[[-29   0   7 -50   7  33   0 -15 -17]
 [-11 -61 -67  -2 -92  10  63  27  27]
 [-25  -7   3 -49   2  31   9 -14 -13]
 [ -3  21  22  -6  27   4 -20 -16 -18]
 [  4  44  41   0  58  -3 -44 -22 -21]
 [ 15  27  19   8  24 -13 -27  -7  -7]
 [-14 -37 -37  -7 -45  13  34  18  17]]
->
[[  0   7 -50   7  33   0 -15 -17 -29]
 [-61 -67  -2 -92  10  63  27  27 -11]
 [ -7   3 -49   2  31   9 -14 -13 -25]
 [ 21  22  -6  27   4 -20 -16 -18  -3]
 [ 44  41   0  58  -3 -44 -22 -21   4]
 [ 27  19   8  24 -13 -27  -7  -7  15]
 [-37 -37  -7 -45  13  34  18  17 -14]]

[[-78  83  58  17  46  52 -77]
 [ 52 -49 -59 -19 -32 -53  48]
 [-27  43 -18 -49  68 -49 -70]]
->
[[ 83  58  17  46  52 -77 -78]
 [-49 -59 -19 -32 -53  48  52]
 [ 43 -18 -49  68 -49 -70 -27]]

[[  9   4   2  70 -13  12   9  61   0 -29]
 [-15   2  35  21  -3 -13 -11  46  19  29]
 [  3  -5 -19  12   8   0  -1 -43  11  31]
 [  2  46   2  -7 -10 -10   1   7  -2  26]
 [  5 -24   7 -31 -18   7  17 -23   8 -15]
 [ 37  33   4   4  -3  31  -1 -52  14  52]
 [ 15   4 -42 -16 -10  16 -15 -88  24 -30]]
->
[[  4   2  70 -13  12   9  61   0 -29   9]
 [  2  35  21  -3 -13 -11  46  19  29 -15]
 [ -5 -19  12   8   0  -1 -43  11  31   3]
 [ 46   2  -7 -10 -10   1   7  -2  26   2]
 [-24   7 -31 -18   7  17 -23   8 -15   5]
 [ 33   4   4  -3  31  -1 -52  14  52  37]
 [  4 -42 -16 -10  16 -15 -88  24 -30  15]]

[[ -30  -18   31  -25]
 [  45   22  -31   14]
 [ -50    2   94   38]
 [ 106   31 -108  -18]
 [ -95  -44  113  -45]]
->
[[ -18   31  -25  -30]
 [  22  -31   14   45]
 [   2   94   38  -50]
 [  31 -108  -18  106]
 [ -44  113  -45  -95]]

[[  81  -90    2    3    4   13    8  -10    6  -75  -10   35   73]
 [  -4   -3  105   83   78   20   28   32   44    3   43    9    6]
 [ -69   76   -2   -4   -4  -14   -9   11   -7   63   10  -30  -62]
 [ -16   26  -28  -26  -26  -19  -19  -10  -21   25  -12  -19  -21]
 [ -33   24  -32  -30  -31  -23  -22  -14  -25   20  -19  -28  -36]
 [  -2    6 -110  -86  -84  -22  -31  -32  -47    1  -40  -11   -9]
 [ -62   85    0    0   -1  -13   -7   11   -3   79   10  -34  -66]]
->
[[ -90    2    3    4   13    8  -10    6  -75  -10   35   73   81]
 [  -3  105   83   78   20   28   32   44    3   43    9    6   -4]
 [  76   -2   -4   -4  -14   -9   11   -7   63   10  -30  -62  -69]
 [  26  -28  -26  -26  -19  -19  -10  -21   25  -12  -19  -21  -16]
 [  24  -32  -30  -31  -23  -22  -14  -25   20  -19  -28  -36  -33]
 [   6 -110  -86  -84  -22  -31  -32  -47    1  -40  -11   -9   -2]
 [  85    0    0   -1  -13   -7   11   -3   79   10  -34  -66  -62]]

[[ 31 -23  -1   6 -48   4  31   1 -12 -13]
 [-66  56   3  -9 105  -7 -72  -1  18  20]
 [ -3   4  30  29   1  39  -1 -30 -14 -14]
 [-27  23  -4 -10  36  -8 -27   4  14  14]
 [ -5   7  55  44  -1  66  -4 -60 -19 -16]]
->
[[-23  -1   6 -48   4  31   1 -12 -13  31]
 [ 56   3  -9 105  -7 -72  -1  18  20 -66]
 [  4  30  29   1  39  -1 -30 -14 -14  -3]
 [ 23  -4 -10  36  -8 -27   4  14  14 -27]
 [  7  55  44  -1  66  -4 -60 -19 -16  -5]]

[[-10 -27 -30  65  47 -24 -70 -25]
 [-35 -24  15  87 -20 -37 -49 -31]
 [-42 -21  14  74 -29 -47 -11 -25]]
->
[[-27 -30  65  47 -24 -70 -25 -10]
 [-24  15  87 -20 -37 -49 -31 -35]
 [-21  14  74 -29 -47 -11 -25 -42]]

[[ 77  63  23 -73  28  25  53  18 -23]
 [ 77 -61 -23  -6  15  63 -79  19  61]
 [ 77 -51 -16   8  28  46 -43  30 -20]
 [ 77 -50 -14   9  29  45 -36  23  -9]
 [ 77 -52  -7  11  57  59  18 -92  31]
 [ 77 -19  48  50   3 -30  22  24 -59]]
->
[[ 63  23 -73  28  25  53  18 -23  77]
 [-61 -23  -6  15  63 -79  19  61  77]
 [-51 -16   8  28  46 -43  30 -20  77]
 [-50 -14   9  29  45 -36  23  -9  77]
 [-52  -7  11  57  59  18 -92  31  77]
 [-19  48  50   3 -30  22  24 -59  77]]
---
[[-36  51  83]
 [  1  13 -10]
 [ -5   5  15]]
->
[83 13 -5]

[[  -2  -33]
 [   4   42]
 [-101    8]]
->
[-33   4]

[[  3 -19 -84]
 [-21  16 -52]
 [-48  78  98]
 [-45  85  89]]
->
[-84  16 -48]

[[  45  -89 -101]
 [  -1  -61  -68]
 [  20   33   38]]
->
[-101  -61   20]

[[ 108   38   38    0]
 [   5  -25  -27 -103]]
->
[  0 -27]

[[ -78   23   56   -5]
 [-109    0   70   23]]
->
[-5 70]

[[ 27  58  90  12   7]
 [ 55  78  29  36 -57]
 [-58   9  69   2 -50]
 [ 76  -6 -61  41  39]]
->
[ 7 36 69 -6]
